Below are the code and all the weights of a small trained network. Each question names an input and a target symbol and asks about switching units off, where a switched-off unit gives its printed mean instead of its output.

import numpy as np


def w(rows, s, z=0):
    codes = np.array(rows[::2]) - 128.0
    scale = np.full(codes.shape[1], s)
    scale[-1] = z or s
    return codes * scale


def f(y):
    return y / 2 * (1 + np.tanh(0.7978845608 * (y + 0.044715 * y**3)))


def softmax(a):
    e = np.exp(a - a.max(-1, keepdims=True))
    return e / e.sum(-1, keepdims=True)


def log_softmax(a):
    a = a - a.max(-1, keepdims=True)
    return a - np.log(np.exp(a).sum(-1, keepdims=True))


def net(x, mask):
    ids = ['αγδξπσ'.index(c) for c in x.split()]
    T = len(ids)
    res = E[ids] + P[:T]
    r = res
    for j in range(2):
        rows = slice(3 * j, 3 * j + 3)
        q, k, v = (r @ M[0][rows].T for M in (Q, K, V))
        z = softmax(np.where(np.tri(T) > 0, q @ k.T / 3**0.5, -1e9)) @ v
        o = O[0][rows]
        res = res + np.where(mask[j], z, o[:, -1]) @ o[:, :-1]
    y = f(res @ A[0][:, :-1].T + A[0][:, -1])
    res = res + np.where(mask[2:14], y, B[0][:, -1]) @ B[0][:, :-1]
    return log_softmax(res[-1] @ U[:, :-1].T + U[:, -1])


Q, K, V, O, A, B = {}, {}, {}, {}, {}, {}
E = w([
[28,105,213],'α',
[54,178,199],'γ',
[57,219,179],'δ',
[57,110,104],'ξ',
[49,254,60],'π',
[107,38,11],'σ',
],0.014)
P = w([
[225,115,137],'0',
[181,129,124],'1',
[151,131,116],'2',
[129,122,107],'3',
[103,119,102],'4',
[83,116,99],'5',
[58,109,94],'6',
[42,108,88],'7',
[24,101,87],'8',
[2,99,86],'9',
],0.016)
Q[0] = w([
[234,94,144],'H0',
[75,129,183],'H0',
[187,125,97],'H0',
[121,248,51],'H1',
[204,120,138],'H1',
[198,93,47],'H1',
],0.013)
K[0] = w([
[184,158,160],'H0',
[105,138,91],'H0',
[161,125,141],'H0',
[141,116,7],'H1',
[166,106,166],'H1',
[227,117,103],'H1',
],0.019)
V[0] = w([
[65,153,175],'H0',
[239,55,75],'H0',
[106,197,92],'H0',
[121,206,31],'H1',
[123,143,157],'H1',
[61,192,254],'H1',
],0.0096)
O[0] = w([
[170,99,150,182],'H0',
[114,113,53,3],'H0',
[184,67,206,198],'H0',
[116,254,90,254],'H1',
[156,111,134,119],'H1',
[203,92,147,182],'H1',
],0.0079,0.0052)
A[0] = w([
[180,147,210,27],'N0',
[212,71,129,39],'N1',
[134,53,75,113],'N2',
[199,99,90,182],'N3',
[129,116,133,87],'N4',
[127,4,123,74],'N5',
[214,67,62,187],'N6',
[191,101,159,2],'N7',
[128,131,25,115],'N8',
[125,71,44,29],'N9',
[150,115,136,114],'N10',
[29,145,179,120],'N11',
],0.014,0.012)
B[0] = w([
[191,201,80,149],'N0',
[180,209,59,135],'N1',
[140,156,171,157],'N2',
[85,74,216,138],'N3',
[132,138,123,118],'N4',
[89,255,153,172],'N5',
[32,112,209,150],'N6',
[131,211,58,131],'N7',
[98,143,250,200],'N8',
[245,69,72,154],'N9',
[158,119,154,125],'N10',
[218,93,61,252],'N11',
],0.0074,0.012)
U = w([
[142,185,181,157],'α',
[170,194,125,129],'γ',
[245,122,126,162],'δ',
[153,90,148,166],'ξ',
[224,205,111,3],'π',
[71,128,97,130],'σ',
],0.011,0.0045)

Each question gives the input, a string of symbols that net reads in full, and the target symbol t.
The units are the heads (3 rows each of Q, K, V and O) and the neurons (one row each of A and B). Each row of codes is followed by its name. A weight is (code - 128) times the scale printed after its matrix; where a second scale follows, it is the last column's (O, A, B and U).
mask holds one flag per unit, heads first, then neurons. A switched-off unit (its flag False) gives its mean, the last column of its rows in O or B, instead of its output. The means were averaged over made-up inputs and are rounded, as every weight is.
A unit's drop is (log p(t) with every unit on - log p(t) with that unit switched off) / (log p(t) with every unit on - log p(t) with every unit switched off).
The circuit of an input: a set's keep is (log p(t) with only the set's units on - log p(t) with every unit switched off) / (log p(t) with every unit on - log p(t) with every unit switched off). Starting from the 12 units with the biggest drops (on a tie, the unit counted first), units are removed one at a time, each time the one whose removal leaves the highest keep (on an exact tie, the one counted first), for as long as the keep stays at least 0.8.
units of the circuit, in order: the units of the circuit, biggest drop first
top k neurons: the k neurons with the biggest drops, biggest first
which heads matter: for each layer, one digit per head in row order, 1 if its drop is at least 0.15 and else 0, layers parted by /
drop of u: that unit's drop, to one decimal
input π α σ σ γ, target σ: units of the circuit, in order	H0
input δ α α α δ δ, target π: units of the circuit, in order	N0, H0, H1
input π σ π ξ γ π ξ ξ π, target π: top 2 neurons	N11, N8
input σ ξ γ π π α, target π: top 2 neurons	N0, N5
input γ α ξ α ξ π ξ π, target π: top 3 neurons	N11, N8, N6
input α π ξ γ γ π α γ π γ, target π: top 2 neurons	N0, N11
input δ π σ, target α: top 4 neurons	N8, N11, N2, N6
input σ δ π π γ γ ξ γ, target δ: which heads matter	00
input δ α ξ δ α σ, target α: top 3 neurons	N8, N2, N11
input ξ α γ α α σ π π γ δ, target π: which heads matter	01
input γ σ π, target σ: which heads matter	11
input α ξ σ α ξ π π α, target π: top 2 neurons	N5, N0
input σ δ σ δ δ σ δ, target σ: which heads matter	10
input δ σ α σ π, target σ: units of the circuit, in order	H1
input γ π α π α δ ξ α π γ, target π: which heads matter	01
input γ π α σ α δ ξ δ δ, target δ: which heads matter	00
input ξ ξ σ σ, target σ: top 2 neurons	N11, N6
input σ α ξ, target σ: drop of N10	0.0
input δ σ δ α γ α γ, target δ: drop of N0	0.1
input α γ δ δ δ α α ξ δ, target δ: drop of N11	0.4
